[[-4.62 -1.55 -2.18 -2.57 -2.81  1.29  0.76]
 [ 1.15  0.05  0.94 -1.43  0.68  5.43  2.94]]
=>
[[ 1.15  0.05  0.94 -1.43  0.68  5.43  2.94]]

[[ 3.30 -4.45  3.45 -2.55 -4.73  3.16  3.38 -4.33  2.24]
 [ 3.40 -2.55  3.70 -1.98 -2.77  3.43  3.72 -2.14  2.51]
 [-0.73 -1.67 -0.66 -1.25 -1.69 -0.63 -0.65 -1.68 -0.80]
 [ 5.40 -4.20  5.77 -0.35 -4.07  5.80  5.98 -3.61  3.36]
 [-2.62  4.13 -3.18  0.43  3.51 -3.55 -3.68  2.95 -0.19]
 [-1.23 -2.33 -0.93 -2.75 -2.20 -0.95 -0.76 -1.70 -1.85]
 [ 1.19 -5.50  1.53 -3.62 -5.47  1.45  1.68 -4.91 -0.26]]
=>
[[ 3.40 -2.55  3.70 -1.98 -2.77  3.43  3.72 -2.14  2.51]
 [ 5.40 -4.20  5.77 -0.35 -4.07  5.80  5.98 -3.61  3.36]
 [-1.23 -2.33 -0.93 -2.75 -2.20 -0.95 -0.76 -1.70 -1.85]]

[[-1.44  3.62 -0.02  5.25 -2.07  4.45 -1.44]
 [-1.23  3.53  0.19  5.22 -1.77  4.47 -1.41]
 [-1.32  3.61  0.10  5.30 -1.70  4.56 -1.42]
 [-0.90  3.42  0.49  5.23 -1.03  4.60 -1.33]
 [-0.15 -1.76  0.27 -1.89 -1.97 -3.02  2.71]
 [-1.57  3.72 -0.10  5.45 -1.81  4.41 -1.35]
 [-0.20 -1.72  0.24 -1.80 -1.88 -3.02  2.73]
 [-0.16 -1.75  0.25 -1.89 -1.97 -2.98  2.69]
 [-0.35 -1.65  0.09 -1.80 -2.16 -3.02  2.69]]
=>
[[-1.23  3.53  0.19  5.22 -1.77  4.47 -1.41]
 [-0.90  3.42  0.49  5.23 -1.03  4.60 -1.33]
 [-1.57  3.72 -0.10  5.45 -1.81  4.41 -1.35]
 [-0.16 -1.75  0.25 -1.89 -1.97 -2.98  2.69]]

[[-1.14  3.11]
 [-0.07  1.65]
 [-0.11  2.65]
 [-3.14  4.02]
 [ 2.50 -2.54]
 [ 5.93 -0.26]
 [-3.18 -2.32]
 [ 4.88 -0.50]]
=>
[[-0.07  1.65]
 [-3.14  4.02]
 [ 5.93 -0.26]
 [ 4.88 -0.50]]

[[-1.72 -1.43  3.44  0.05 -0.42  2.03  0.46 -0.76  2.55  0.68]
 [-4.51  0.40  4.13 -2.18 -0.54 -0.53 -1.31 -3.26  2.63  1.87]
 [-1.88 -0.39  2.42  0.05 -2.21 -1.29  0.30 -0.02  3.60  0.16]
 [ 0.45 -2.43  1.49 -1.92 -3.15 -0.39 -0.83  2.05  3.27 -1.36]
 [-1.21 -1.84  2.84 -0.14 -2.40  1.00 -0.67  0.05  2.96 -0.19]
 [-5.98  0.40  4.46 -0.67 -0.42 -0.32  0.34 -3.14  3.60  1.87]
 [ 1.62 -2.02  0.99 -1.19 -3.57 -3.54  0.46  1.36  2.43 -1.22]
 [-5.02  0.35  4.46 -3.28 -0.53  2.03 -0.77 -2.65  2.85  1.28]
 [ 1.62 -4.02  0.59 -0.17 -4.08 -1.29  0.21  2.05  2.06 -3.26]]
=>
[[-4.51  0.40  4.13 -2.18 -0.54 -0.53 -1.31 -3.26  2.63  1.87]
 [ 0.45 -2.43  1.49 -1.92 -3.15 -0.39 -0.83  2.05  3.27 -1.36]
 [-5.98  0.40  4.46 -0.67 -0.42 -0.32  0.34 -3.14  3.60  1.87]
 [-5.02  0.35  4.46 -3.28 -0.53  2.03 -0.77 -2.65  2.85  1.28]]

[[-1.59 -1.99 -3.10  3.19 -1.14  3.43  0.24  5.10 -1.59]
 [ 2.80  4.10  5.92 -3.42  0.58 -2.11  0.93 -2.10 -1.22]
 [-1.61 -1.98 -3.07  3.17 -1.17  3.42  0.20  5.06 -1.75]
 [-1.58 -1.98 -3.15  3.24 -1.01  3.34  0.34  4.99 -1.63]
 [-1.68 -1.98 -2.92  3.06 -1.40  3.53 -0.01  5.12 -2.02]
 [ 2.71  4.09  6.10 -3.59  0.30 -1.95  0.67 -2.00 -1.46]
 [ 1.70  2.79  5.66 -3.47 -2.60  0.72 -1.63  1.26 -1.57]
 [-1.60 -1.98 -3.16  3.25 -0.99  3.32  0.36  4.95 -1.67]]
=>
[[ 2.80  4.10  5.92 -3.42  0.58 -2.11  0.93 -2.10 -1.22]
 [-1.58 -1.98 -3.15  3.24 -1.01  3.34  0.34  4.99 -1.63]
 [ 2.71  4.09  6.10 -3.59  0.30 -1.95  0.67 -2.00 -1.46]
 [-1.60 -1.98 -3.16  3.25 -0.99  3.32  0.36  4.95 -1.67]]

[[-0.90  1.90 -3.13 -1.91  2.27 -2.17  0.55  4.82]
 [ 1.80 -4.24  1.07 -2.91 -2.55  2.82 -2.92  2.55]
 [-1.39  2.98  1.24 -0.01  3.01 -2.16  2.03 -0.77]
 [ 2.64  3.52 -1.18  4.01 -0.09 -3.21  3.25 -4.83]]
=>
[[ 1.80 -4.24  1.07 -2.91 -2.55  2.82 -2.92  2.55]
 [ 2.64  3.52 -1.18  4.01 -0.09 -3.21  3.25 -4.83]]
